In the rows, zero is written as 128.
Each row is followed by its class.
[151 104 232  88 162 166 122 126 113 148  88 158 163  96 152 112 138 142
 136 114 158 104 120 193 175 152 109 177 136  95 116 151 132 116 144 152
 103 122 172 156  78 124 177 106 119 111 148 152  76 105 147] : A
[101 139 167 123  70 178 166  83 108 136 132 156 136 113 135  92 141  88
 156 143 132 143 110  65 154 149 111 161  96  99 110 120 130 159 140 171
 120 123 156 153 108 127 129 124 128 166 138 152 159 152 159] : A
[124 162  53 153 102  97 145 144 147 143  87 148 150 131 122 136 107 125
 185 160 151 116 137  74 103 126 119  88 166 175 145 121  74 110 142 155
 117 130  71 147 130 125 155 150  99 129 157 136 142 106 114] : L
[132 114 109 118 109 155 156 125 117 162 125 173  92 124 143 142 112 109
 189 101 181 157 126  37 113 107 168 104 118 107 116  97 161 118 202 144
 162 136 127 146 177  85 114 142  79 102 161 137  73 144 102] : Z
[116 110 112  87 156 162 109 132 194  95 124  86 147 133 115 113 135 168
  84  95  75 105 180 154 166 136  85 129 124  83 105 154 122 105 150 142
 137 142 180 169 194 172 136 141 139 155 126 131 173 125 160] : S
[127 108 141 132 124 136 115  86 113  99 119 173 114 114 131 136 114 175
 128 142 106 171 131 138 117  97 173 151 121 111  90 154 131 150 118 145
 146 175 117 186 175 115 160  71  92 175  64 139  84  96 149] : S
[155  93 170 123 142 165  96 160 153 110 117 148 105 113 111 206 181 160
 137  85 183 167 184 130 158 161 140  99 127 153 126 119 100 105 133 200
 172 156 131 147 104 126 131 155 134 113 143 141  97 126 148] : S
[145 150 191 138  95 148 145 168 136 136 128 148 157 109 143  60 221 149
 133 132 109 121 137  70 193 127  81  96  59  92 189  69 129 133 137 130
  86  89 103  96  72 141 135 109 137 168  80 112 132 141  99] : L
[128 165 101 167 133 162 111 138  78 139  66 154 102  89 151 157 148 122
  68 173  78 159 167 125 149 157  59  90  99 115 110 100  69 176  85  75
 119 144 104 138 142  99 184 134  86 143 144 142 101  99  68] : P
[ 77 115 123 136 178  92 110  83 123 153  98 172  69 105 140 138  82 162
 129 149 150 112 142 150 138 142 115 163 120 108 120  93 120 147  92 118
 128 138 121  96 140 107  99 102 111  90 165  97 173 166 127] : Z
[125 118 112 109 117 130 166 147 143  67 156 172 118 125 146  85 122 144
 117 133 101 160 155  50 134 176  91 129 134 120 154 130 102 125 139 111
 157 140 183  88 158 142 187 165 124 151 157 145 104 172 121] : N
[169 129 111 163 120 159 141  62 157  55 133 149 102 117 112 175 143 104
 193  85  88 122 150 148 171 150 112  83 172 173 139 105 183 115 129 137
  97 173  90 168 149 128 105 187 127 103 143 144  62 172 144] : Z
[127 101 119 132 100 112 113 171 128 124 158 143 129  95 131 105 163 129
  85 100 118 152 142  82  96 159 160 100 135 123 113 151 141  81 153 149
 143 151 127 150  91 134 172 174 150 129 114 141 141  95 143] : N
[ 99  93  92  99 182 156 157 129 129 134 158 121 150  91 163 161 142 115
 131 133 134 109 168  96 123 130 101 127 145 102 131 139 122 162 111 107
 151  99 136 180 105  99 103 150 109 132  97 122 181 109 104] : X
[105 135 132 128 180 161 160 145 150 124 142  87 145  98 140 126 145 112
 149 101  87  91  78  98 125 128 112 151 157 135 134 160 161 117 146 147
 164 107 117 148  84 113 120 131 132 120  97  98 148 136 137] : N
[150 108  92 116 104 115 123 106 125  90  94 111 123 106 143  89 138 134
 160 134  72  90  66 135 153 176  87 128  87 100 148 127 104 165 169 171
 144 154 154 102  86 143 152  67 163 136  87 137 178 141 139] : S
[ 86 114 160  68 123  88 151 127 148  76 111 130 154  94 142  59 179 134
 145 119  96 128 128 179 149 143  98 107 140 167 174 147 134 121 119 189
 151 103 137 144 145 155 162 208 150 136 117  96 160 129 129] : J
[142 132 152 119 141 138 159 139 130 107 116 159 159 152 127 170 105 117
 220 108 141 104  81 106 158 117 132 109 140 139  97 137 196 121 135 134
 107 130 130 132 190 111 125 143  80 117 131 129  57 170 151] : Z
[146 100 149 105 140 132 141 162 137 151 130 119 105 107 122 136 126 116
 103 118 180 159 125  53  96 114  86 124 120 172 152 138 124 110 178 153
 113  99 167 153 115  87 197 146 148  90  86 116  71 103 123] : P
[ 76 146 140 147 162 167 122 107 142 129  67 154 123 138 105 139  60 144
 142  85 136 140 129 154 107 148 151 140 145 104  73 122 117 130 139 107
  99 153 188 137 174 141 128 118 111 138 158 160  47 105 173] : L
[183 135 171 105 109 116 109 126 135 168  76 116  91 121 122 173 125 130
 145  97 126 131 116 102  82 171 118 155  76 165 167 126 138  91 115 134
 113 135 129 117  71  69 131 101 181  96 142 118  94 115 150] : N
[140  96  74 111  94 129 104  47 174 112 123 164 147  96 135  95 148  82
 133 119  83 120 118 142 132 133 105 157 125  94 203 133 106  90 171 138
 122  91 167 123 164 161 112 141 111 156 107 137 144 152 128] : X
[111  94 139 110 115 116 109 155 110 138 124 113 174  95 129 110 106 144
 181 142 115 158 110 103 167 100 151 102  98 125 145 125 125 161 114 121
 142 164 134 158  71 134 130 162 141 102 109 130 112  97 190] : X
[181 120 177 194 171 147  86  66 115  93 152 103 113 116 120 164 129 150
 130  29 164 140  82 181 136 120 126 127 126  99 104  74 136 112 142 151
 114 134 153 110 138 114  85 137 153 127 163 111 163 121 149] : Z
[127 156 171 134 142 105 106 130 116 112 126 172 115 124 103 105 157 120
  66 154 122 105  63 132 160 158  94 123  84 102 144 139  83 138 146 101
  88 145 139 104  78 166 136 178 144 165 120 124 152 108 119] : X
[112 144  84 164 100 159  94 122  68  82 139 107  78 106 120 110 146 115
 120 126 141 143 149 104 104 181  74 147 101 121 163 158 156 207 189 155
 142 135 126 156 139 114 158 123 114  70 115 116 181 114 126] : S
[ 72 103 131 106 171 110 116 109 129 167 147 161 128 148 108 115  81 161
 102 159  87 137 128 132 159 120 113 144 112  69 161  89 146 158  95  81
 168 117 148 156 120 150  87  66 139 142  88 108  94 121 112] : A
[133 130  99 141 153  99 143 150 136 177 131 135 143  66 147 105 186 103
 150 143 123  93  98  95 119 155 101 147 110 140 197  88 127 176 116 114
 114  98 122  98  29 125 100 129 131  96 166 129 185 122 139] : A
[128  93 157 119 129  74 175 128 105  65 154 187  95 148 106 152 138 164
 149  94 121 131 186 132 150 180  70 117 102 106 187  60 104 151 108  93
  79 139 127 127 153 155 164 125 107 149  97 141  64  89 115] : S
[112 144 136 118 132 145  63 100 151 111  84 125  60 100 126 157  82 166
 145 120 155 140  63 195 127 132 168  98  88  96 109 114 121 104 162 145
 131 154 177  80 141 143 137 116 126 122 141 156 226 133 166] : X
[138 121  70 156 121  61 166 189 136 146 132 186 185 143 138 131 139 133
 177 132 130 127 174 135  82 143  91 130  97 115  73 117 195 149 124 122
 153 118 155 157 138 105 133 166  95 166 128 172 138 118 154] : P
[133 118 131 116 143 133 106 153 134  94 115 177 144  97 147 124 116 102
 125 160 115 105  53 117 117 147 109 129 140 113 185 132 189 166 125  94
  56 130 154  87  81 117 129 134 127 104 122 132 134 133 148] : X
[152 140  90  83 123 133 149 117 137  97 112 158 138 101 136  78 168 114
  96 176 102 117 115 112 154 138 134 168 116 130 137 145 124 153 124 127
 134 111  99 102 123 161 143 128 126 140 165  90 122 116 116] : L
[164 126 118 130 124 102  93 169 102 156 133 122 192 152 138 133 158 125
 124 107 100 138 104  78 105 130 143 160 154 147 107 197 118  65 129 157
 169 153 108 175 163 127 165 126 122 141 138 119 138 119  77] : S
[138 164 140 132 117 131 117 137 133 142  63 167 159 142  93  90 189 126
 104 128 143 109 172 127 136 152 136 116 112  97  95 152 112  79 181 122
 123 103 119 153 156 154 117 123  74 167 121 132 128 134 126] : A
[ 91  99 189 114 142 131 127 130 127 106 120 155 108 134  95  86 105 132
 145 110  93 155 172  99 104 108 134 167 170  96 121  81 210  94 134 150
  52 128 119 190  94 164 163 123 130 110  87 106 136 137 129] : J
[107 116 149 102 116 140 137 136 132 168  96  79 174 109 158  64 124 183
 163 114 139 161 170  54 127 139 181 112 102 124 117 131 119 132 157 160
  96 148 191 153 105 104 162  89 160 112 148 150 191 123 149] : J
[150 107 139 124 104 159 173  48 137 106 138 171  88 118 144 140 152 153
  70 153 114 138 107 147 176 118  82 123  80 129 147 101 104 149 130 168
 102 110 200  46 206 123 163 178 168 179 126 111 127 126  99] : J
[117 138 113 141 143 127 118  61 120  62 123  92  69 103 107  44  79  67
 133 139 123  90  69  53  66 143  96 118 158 167 120 200  75 125 146 105
 174 136 191 158 185 102 143 168 132  95 138 104 123 184  89] : N
[132 114  64 167 115 111  97 137 118 148 136 116 135 136 118 147 132 111
 131 131 159 149  98  72 152 105 153  99 144  78 133 109 156 173 115 138
 101 119  58 132 146 114  30 131  95 125 144 135 178 118 104] : Z
[101 113  88 133 161 167 139  73 175  94  72 122 133 104  64 161 119 155
 107 177  78 158 126 129 193 114 127 102 131 162 174 123 159 116  94 131
 163 122 145  88 172  89 111  85 145 105  97  89  32 113 118] : L
[198 130 104 100  64 103 109 171 109 146  98  88 106 133 116 142 119 162
 106 116 138 151 154  74 130 117 121  80  90 112  77 194 136 131 120 113
 126 170 167 128 161 108 175 158 121 114 152 180 190 115 128] : S
[131 135 129  90 125  99 148 129 128 131  66 106  97 134  76 150 142 108
 126 124 110 179 146  48 114 141  92 119  65 185 115 145 126 148 134 148
 179 115 149 136 149 109  99 154 117 123 131  87  90 150 161] : J
[140 120 130 105  89 183 111 117 128 157 135 131 140 123 163 193 149 113
 101 109 145  86 127  79 131 134 122 130 111 133 105 138  98 151 158 167
  49 154 135 134  70 131 130 131 189 127  99 105 215 127 181] : S
[118 113  82 137 138 108 170 200 100 128 129 144 140 134 136 124 154  93
 101 131 131 140 165 113  54 204  66 118 195 196 136 149  97 102 159 124
 167 153 131  97  87 106 177 153 160 136 108 167  88 124  83] : A
[119 145 108 154 146 119 118 127 100 132 101 145 131  59 130 158 151  99
 135 150 141 144  81 132  74 154  83  98 124 161 127 139 131 144 122 132
 135 137 172 108 128 106 170 120  88 128 131 182 184  97 108] : A
[153 112 134 145 167 150 131  83 134  84 111 137 100  69 110 169 119 144
 193  85  90  91  67  95 157 129  95 144 133  96 142 139  87 102 164 167
 149 132 163 157 132 133 213  88  65 120 108 123 135 120 160] : S
[ 90 143 115  90 116 136 133 126 125 121  71 151  59  78 157 147 100 122
 154 122 118 139  78  80 121 153 103 113  78  93 101 124  74 100 165 144
 172 126 149 114 104 108 176 117 103 129 109 137 188 130 144] : N
[136 151  93 111 106  93 140 174 114 152  69 131 191 166 111  85  96 146
 179 152 115 138 102 185 107  94 141 101 157 127 114 132 189 129 174 133
 225 146 126 115  68 118 108 133 160 129 115 130 131 132 131] : A
[104  91 117 146 122  96 186 104 147 179 129 106 157  96 153  95 130 110
 126 138 115  60 111 129 171 126 176 135 143 116  61 137 124 144 113 144
  85 151 109 119  97 109  85 114 110 145 172 154 151 119 152] : L
[117 123  78 120 116 124 147 128 125 136  91 205 160 125 104 157 154  98
 176 106 134 144 148  55  85 135 131 152 118 113  95 122 134 120 202 137
 112 129 175 150 110 152 161 159 116 144  85 137 133 123 143] : P
[ 80 135  92 144 125 129 168  66 115 103 101 135 148  97 124 104 151  92
 120 159  97  96 123 117 129 139 118  79 150 158 147 123 109 130 136 106
 119 153  78 164 144 103  82  99 116 154  91 113 140  89 110] : A
[ 85  92 149 133 107  97 132 155 117 191 155 129 105 103 139 106 132 142
 150 115 141 106 130 169 157 119 177 153 108  68  79 141 169 108 169 165
 188 148 113 107  67 102 117  79  92 131 122 157 179 138 147] : L
[130 135 137 113  96 137 135 162 106  99 112 202  66 126 140 146 135 144
 115  94 151 151 112 113 130 118 119 131 154 110 197 102 140 112 170 138
 120 162  38 110 111 142 128 132 105 126 135 106 142  79 122] : S
[133 112 213 120 155 131 147  92  94 108 120 181 154 124 144 165  96 146
 100 121 161 138  85 134 189 109 121 115 135  67  89  84 127 163 167 143
  58  97 178 126  64 132 168 170 109 128 117  97 137 131 139] : X
[140 127 102 108 150 120 118 107 111 149 132 147 139  92 133 166 143  98
 131 141 141 112 137  99 100  92 147 160 127 114 114  99 132 130 150 123
 130 126 110 102 169  99 121 139  64 111 213  75 189 136 116] : Z
[156 164 131 111 143 198  96 211 155 198  88 135 199 186 124 188 162 122
  86 164 144 128 124  78 154 136 113 107 126 146 133 170 109 100 118 114
 151  97 125 116 126  92  82 106 152 158 107 119  61 154 109] : A
[108 142 151  97 139 122 118 154 107 114 139 103 150 124 143 128 129  70
 123 121  98 110  67 159 154 130 108  76 145 102 151 106  92 149 138  70
  45  98 125 101  68 199 139 134 109 141  57 152 154 146  91] : X
[141 130 136 101 107 187  70  83 138 122 129 179 170 117 139 193 141 155
  83 190 140 150 149 105 234 128 135  81  86 108 152 149 153 138 129 119
 107 135 182 122 112  64 134  97 155  95 124 112 126 142  93] : L
[113 102 145 103 175 144 180 144 128 103 124 165 119  83 125 132 152 154
 101  82 115 151 120  56 131 104 141 103 180 110 151  92 126 142 142 111
 122 144 117  83 109 144 139 148 118 151 110  90 107 123 141] : Z
[114 126 120 113 156  88 153 177 107 116 141  78 148 119 179 197 165 113
  87  95  77 123 145 134 113 158 138 111 160 164  64 122  96 133 178 118
 113 187  66 118  94  52 135 144 110 150 160 113 144 113 124] : L
[ 86 129 171 110 113 125 137 131 126 183  51 134  79 151  74 111  87 102
 129 133 115 159 143  64 153 111 134 112 130 127 143 101 108 111 171 124
 100 174 109 166  61  94  97 160 144  90 155 126  48 117 109] : J
[155 118  68 114 117 116 111 159 105 137  93 153 144 128 109 141 166 132
 110 168 124 129 178 140 133 124  38 117  96 104 144 132 147 116 158 109
 197 120 149  96 128  91 123 163 136 116 111 117 171 113  81] : A
[ 88 120 143 135 148 103 137 110 131 143 135 178  96 120 108 125  92  95
 135 153 148 119 174 115 139 154  92 115 127 150 101 120 126 106 132 134
 122 159 139 199  57 130 124 148 120  92 158 148 144 136 125] : J
[150 133 149 134  92  90 143 176  92 159 114 170 188 154 164 112 138 139
 181 101 163 120 163 112 151 167 138 137 147  88 168 128 101 113 149  92
  96 145 124  92  30  90 125 142 133 116 168 172 135 132  91] : N
[ 68 131 128 166 161 147 141 114 102 150 119 136 158  90 135 113 170 176
 121 148 110 137 162  89 179 120 137 148 152 134 131 164  49  98 118 151
 109 136  98 116  85 176 176  55 105 163  37 119 227 127 114] : J
[122 136 164 131 106 111 150  68 121 155  89 101 126 105 109 111 126 130
 154  82 103 158 152 123 172 151 124  88 107 149 166 126 120 117  44 114
 112 114 151 186  72 102 105 147 179  99 136 144 117 105 127] : J
[147 127  43 144  80 156  71 122 132 121 158 191 152 149 132 149  89 143
 126 144 113 129 152 124 163 124 118  73 161  65 198 107  81 129 116 106
 137 115  85 162 146 134 141 140 139 145 108 116  85 113 132] : Z
[ 67 108 119 129 141 129 119 158 124 140  58 146 121 137 143  85  91 139
 130  69 120 134 156  84  91 164  85  87 180 115 137 150 105  77 158 127
 110 132 166 159 161 137 146 136 131 121  87 144 123 128 106] : J
[163 131 103 139 132 130 141  95 120  80 128 119 171  96 128 167 165 117
 115  69 102 138 111 120 141 131  81 106 143 151 128 150 115 128 167 129
 119 144 145 128  77 122 132 161 159 140  93 118 148  89 150] : L
[ 96 126 165 123 108 147 123 133 155 144 102 182 166 124  99 129 145 124
 117 159 151 155 158  26 150 123  71 132 111 109 130 120  45 129 133 166
  79 138 164 144  76 124 149 167 157 185 100 143 126 117 136] : L
[101  91  98  60 115  87 168 151 143 118 144 138 179 102 145  94 146 122
 127 173 135 114 178  97 153 185 165 107  75 125 107 136 147 105 122 107
 111 121 158 124 107 134 145 103 120 120 132 146 186 128 157] : X
[143 121 119 126  63 119  97 116 115 100  93 105 103  75  86  60 164 128
 131 224 108 138 171  61 143 125  95  84  70 160 151 176 174 125 129 123
 107 161 132 135 207 101 180  86  69  96  94 155 155 144 120] : A
[128 102 163 106 139  60 135 129 119 178  88 113 185 160 119 185  94 149
 110 107 134 135 113 120 133 126 107 141 147 181 100 182 122 132 133 153
  84 148 164 105 142 141 139 169 137 117 115 121  90 125 147] : N
[111 120 124 148 109 100 130 116 141 143 133  68  69 176 103 126 105 155
  89 124 106 132 123 184 150 107 146 122 127 138 100  95  95 134 153 163
 106 154  84 115 159 155 118 137 161 142 100 123 121 128 122] : S
[ 93  99 130 134 134 109 150 171 124 123 114 113 139 135 154 124 144 134
 148  80 129 125 159 128 124 133  74 154 146 123 108 115 132 134 128 159
  89 115 108 135 133 148 121 148 120 126  79 128 172 135 147] : S
[114 115 188  94 150 124 156 116 150 113  46 157  68  93 108 126 142 157
 170 150 180 103 144 177 191 131  23 140  69 126 169 124 129 140 132 119
 104 122 171  68 109  94 104 129 117 102  87 156 135 137 154] : A
[116 137  98 113 143 142 118 113 148 143 120 150 148 109 132 140 137 124
 112 132 170 153 116  77  86 118 139 131 140 144 117 132 129 177 167 180
 125 135 120 135 129 153  95 131 127 154 135 110 184 132 160] : Z
[171 145  81 157 106 194  90 126 128 138  79 138 172 159 112 169 161 104
 125 123 108 123 138  78  82 138 124 162 149 122 128 167 157 152 115 121
  37  96 142 101 243 100 127 156 129 147 102 119  60 156 121] : Z
[143 132 115 114 132 112 119 148 153 130  76 130 166  93  67  82 139 139
 140 145 164  96 157 162 161  64 143 118 116 153 101 135 126  78 149 126
 149 129 119 112  47 196 132 148 146  85 117  75 195 112 215] : P
[ 87 135 191  26 120 140 147  91 147 106 106 135 118 136 147 110 105 131
 112 128 107 109 116 128 153 140 133 151 172  98 175 169 139 149 150 133
  36 119 120 151 192 184 161 128  78 164 122 129 154 148 111] : X
[135 124 111 133 164 105 116 125 111 120 135 138 135  67 169 133 147 149
 137 107 120 159 135 164 164 105 117 170 105 105 126  95 143 146 147  97
 124 109 164  76 123 143 167 122  69  87 168 122 207 147 140] : P
[162  91  72 138 105 164 164 131 109 107 118 158 125  94 142 127 153 117
 120  98  94 146 147 127 125 167  83 124  75  69 113 102 133 143 162  97
 129 114 199  82 134 132 181  75 118 170  61 184  87 103 141] : P
[101 138 165 103  89 145 125  89 128 130 181 130 154 137 138 148 116 135
 117 107 113 144 146 149 172 132 180 151 145 138 158 153 121  99 100 128
 119 109 136 135 201 112 175 138 118 132 177 105  78 132 139] : L
[128 136 145 131  97 140 160 167 127 163 152 148  70 158 123 141 104 151
 162 102 138 168  86 122  94 150 177 119 122 121 151  78 194 121  95 138
 166 145 134  89 130 121 146 101 172 159 151 172 104 123  92] : P
[102 127 166 128 165 124  98 162 154 131 119  93 145 113 138 174 133 142
 151  82 112 115  86 103 175 132  88  95 147 131 107 149 137 143 118 178
 158 121 128 143  88 135  98 136 113 130 112 111 181 181 161] : L
[ 82 125 145  97 179 155 174 131 162 147  94 160 178  83 141 114 176 114
 130 172  98  93 156 192 128 102 104 115 136 181 140  89 112 120 144 127
 129 164 116 124  55 151 120 208 173 143 112 105 121 101 116] : X
